Here is a tiny trained network, its code and every weight. The questions are about switching its units off for an input and a target symbol, where a switched-off unit gives its printed mean instead of its output.

import numpy as np


def w(rows, s, z=0):
    codes = np.array(rows[::2]) - 128.0
    scale = np.full(codes.shape[1], s)
    scale[-1] = z or s
    return codes * scale


def f(y):
    return np.maximum(y, 0)


def softmax(a):
    e = np.exp(a - a.max(-1, keepdims=True))
    return e / e.sum(-1, keepdims=True)


def log_softmax(a):
    a = a - a.max(-1, keepdims=True)
    return a - np.log(np.exp(a).sum(-1, keepdims=True))


def net(x, mask):
    ids = ['βγδεζθλμξπστφψω'.index(c) for c in x.split()]
    T = len(ids)
    res = E[ids] + P[:T]
    r = res
    for j in range(3):
        rows = slice(3 * j, 3 * j + 3)
        q, k, v = (r @ M[0][rows].T for M in (Q, K, V))
        z = softmax(np.where(np.tri(T) > 0, q @ k.T / 3**0.5, -1e9)) @ v
        o = O[0][rows]
        res = res + np.where(mask[j], z, o[:, -1]) @ o[:, :-1]
    y = f(res @ A[0][:, :-1].T + A[0][:, -1])
    res = res + np.where(mask[3:15], y, B[0][:, -1]) @ B[0][:, :-1]
    return log_softmax(res[-1] @ U[:, :-1].T + U[:, -1])


Q, K, V, O, A, B = {}, {}, {}, {}, {}, {}
E = w([
[101,180,158,90,125,224,134],'β',
[177,99,119,147,167,203,71],'γ',
[67,124,148,5,166,106,115],'δ',
[110,161,84,92,197,140,152],'ε',
[152,152,162,183,156,103,142],'ζ',
[128,81,107,114,109,207,130],'θ',
[89,186,152,178,169,148,75],'λ',
[160,102,159,87,145,93,88],'μ',
[174,147,156,27,173,161,156],'ξ',
[105,77,202,116,154,140,185],'π',
[77,121,132,150,102,128,143],'σ',
[84,82,118,128,159,82,108],'τ',
[144,139,76,63,124,149,106],'φ',
[103,76,65,104,168,145,100],'ψ',
[183,124,120,116,199,101,139],'ω',
],0.022)
P = w([
[78,152,57,173,242,253,6],'0',
[143,112,32,191,113,194,145],'1',
[128,119,47,140,122,136,139],'2',
[118,114,64,108,123,104,123],'3',
[112,117,83,92,105,73,121],'4',
[93,124,108,62,121,58,99],'5',
[81,116,106,54,125,53,67],'6',
[108,111,94,77,135,73,103],'7',
],0.0059)
Q[0] = w([
[118,107,135,150,147,51,116],'head 1',
[174,183,200,162,62,120,105],'head 1',
[80,155,151,180,38,190,188],'head 1',
[158,67,45,58,179,136,123],'head 2',
[184,196,224,187,140,180,190],'head 2',
[206,224,61,188,58,247,109],'head 2',
[171,137,103,44,254,111,162],'head 3',
[119,83,99,140,144,207,145],'head 3',
[93,185,70,137,153,100,148],'head 3',
],0.0079)
K[0] = w([
[72,119,130,95,113,101,121],'head 1',
[106,186,127,133,156,202,91],'head 1',
[125,159,100,190,123,137,115],'head 1',
[157,107,131,86,8,150,87],'head 2',
[139,166,129,155,186,142,175],'head 2',
[167,177,37,167,148,170,111],'head 2',
[135,144,99,52,50,82,156],'head 3',
[135,135,85,183,104,102,156],'head 3',
[147,125,159,102,95,145,177],'head 3',
],0.012)
V[0] = w([
[152,203,160,112,130,138,163],'head 1',
[166,193,108,102,128,103,33],'head 1',
[26,123,104,133,74,137,63],'head 1',
[185,216,52,242,123,152,100],'head 2',
[149,179,181,183,215,124,166],'head 2',
[141,67,165,188,138,161,168],'head 2',
[184,73,184,157,194,105,80],'head 3',
[190,115,148,89,56,128,1],'head 3',
[92,78,211,86,170,170,126],'head 3',
],0.0065)
O[0] = w([
[164,243,171,99,132,171,179,105],'head 1',
[184,163,100,204,37,127,147,161],'head 1',
[32,82,57,155,54,98,190,142],'head 1',
[57,183,144,156,172,124,80,3],'head 2',
[55,140,225,118,203,81,184,52],'head 2',
[129,60,193,119,164,166,118,29],'head 2',
[127,76,199,2,142,29,113,76],'head 3',
[232,116,131,141,49,100,69,114],'head 3',
[160,103,189,127,43,154,241,170],'head 3',
],0.0059,0.0055)
A[0] = w([
[199,174,127,189,158,20,179,86],'neuron 1',
[4,149,125,127,109,135,169,227],'neuron 2',
[92,29,154,173,160,34,178,229],'neuron 3',
[207,254,125,199,159,89,186,254],'neuron 4',
[51,143,93,19,17,154,137,92],'neuron 5',
[171,162,139,42,144,182,93,222],'neuron 6',
[119,161,199,237,188,86,143,107],'neuron 7',
[239,188,123,117,158,161,39,167],'neuron 8',
[45,167,186,175,45,188,149,156],'neuron 9',
[171,104,56,148,190,169,90,48],'neuron 10',
[43,112,133,98,108,182,114,119],'neuron 11',
[103,61,180,199,36,223,111,152],'neuron 12',
],0.0071,0.0034)
B[0] = w([
[54,130,170,6,39,230,90,151],'neuron 1',
[144,154,48,229,117,87,180,211],'neuron 2',
[92,196,41,16,206,76,107,188],'neuron 3',
[2,132,165,113,52,187,44,224],'neuron 4',
[115,130,132,202,150,229,89,254],'neuron 5',
[102,158,193,151,101,79,193,250],'neuron 6',
[55,2,179,73,98,95,68,155],'neuron 7',
[158,221,141,184,84,43,120,237],'neuron 8',
[218,100,83,219,118,85,99,152],'neuron 9',
[169,115,155,111,212,231,78,227],'neuron 10',
[179,40,149,188,59,175,144,171],'neuron 11',
[223,181,209,173,236,138,188,155],'neuron 12',
],0.0059,0.007)
U = w([
[139,162,180,209,104,154,197,81],'β',
[192,122,179,165,206,155,84,84],'γ',
[88,57,120,82,3,211,205,174],'δ',
[42,217,61,89,151,170,191,128],'ε',
[29,108,170,69,85,156,94,103],'ζ',
[165,66,178,150,145,217,130,100],'θ',
[78,94,147,198,101,86,108,146],'λ',
[190,88,136,133,101,26,115,253],'μ',
[119,228,214,98,73,133,195,83],'ξ',
[181,104,150,91,203,115,184,236],'π',
[149,117,76,217,117,47,204,94],'σ',
[81,103,28,95,131,22,115,45],'τ',
[160,189,101,97,90,154,42,187],'φ',
[146,39,71,88,175,180,67,57],'ψ',
[122,137,193,67,164,158,68,92],'ω',
],0.0062,0.0048)

Each question gives the input, a string of symbols that net reads in full, and the target symbol t.
The units are the heads (3 rows each of Q, K, V and O) and the neurons (one row each of A and B). Each row of codes is followed by its name. A weight is (code - 128) times the scale printed after its matrix; where a second scale follows, it is the last column's (O, A, B and U).
mask holds one flag per unit, heads first, then neurons. A switched-off unit (its flag False) gives its mean, the last column of its rows in O or B, instead of its output. The means were averaged over made-up inputs and are rounded, as every weight is.
A unit's drop is (log p(t) with every unit on - log p(t) with that unit switched off) / (log p(t) with every unit on - log p(t) with every unit switched off).
The circuit of an input: a set's keep is (log p(t) with only the set's units on - log p(t) with every unit switched off) / (log p(t) with every unit on - log p(t) with every unit switched off). Starting from the 12 units with the biggest drops (on a tie, the unit counted first), units are removed one at a time, each time the one whose removal leaves the highest keep (on an exact tie, the one counted first), for as long as the keep stays at least 0.8.
circuit, biggest first: the units of the circuit, biggest drop first
most important unit: the unit with the biggest drop
top k neurons: the k neurons with the biggest drops, biggest first
which heads matter: for each layer, one digit per head in row order, 1 if its drop is at least 0.15 and else 0, layers parted by /
drop of u: that unit's drop, to one decimal
input π π ψ π ε ω, target π: most important unit : head 2
input τ ζ γ δ ζ ε τ, target τ: which heads matter : 100
input φ ε ψ, target ψ: which heads matter : 100
input ω ε μ μ τ, target τ: which heads matter : 000
input ε ζ ψ, target ψ: top 3 neurons : [neuron 10; neuron 8; neuron 6]
input δ ε δ ζ π φ δ ω, target δ: which heads matter : 011
input ε ε ξ ε φ ε, target φ: which heads matter : 111
input ε π ε, target π: circuit, biggest first : [head 1; head 2; neuron 4]
input δ ε ε π ω ξ, target ξ: circuit, biggest first : [head 1; neuron 6; neuron 8]
input ε ψ ψ δ θ, target θ: which heads matter : 010
input ε ε β, target β: which heads matter : 000
input ε π δ φ ε φ ζ σ, target σ: circuit, biggest first : [neuron 2; neuron 9; neuron 4]
input ε ξ ζ ε ζ φ λ, target λ: circuit, biggest first : [head 2; neuron 7; neuron 9; neuron 2]
input ε φ ε ε ζ, target ζ: which heads matter : 000
input ω ψ φ ω ε ω φ ε, target φ: most important unit : head 3
input φ π π, target π: drop of neuron 12 : 0.1
input ε ε ξ μ φ ω, target φ: drop of head 1 : 0.2
input π ω ω ξ φ ε δ, target δ: drop of neuron 11 : 0.0
input δ φ π, target π: drop of neuron 12 : 0.2
input β φ ω, target φ: top neuron : [neuron 8]
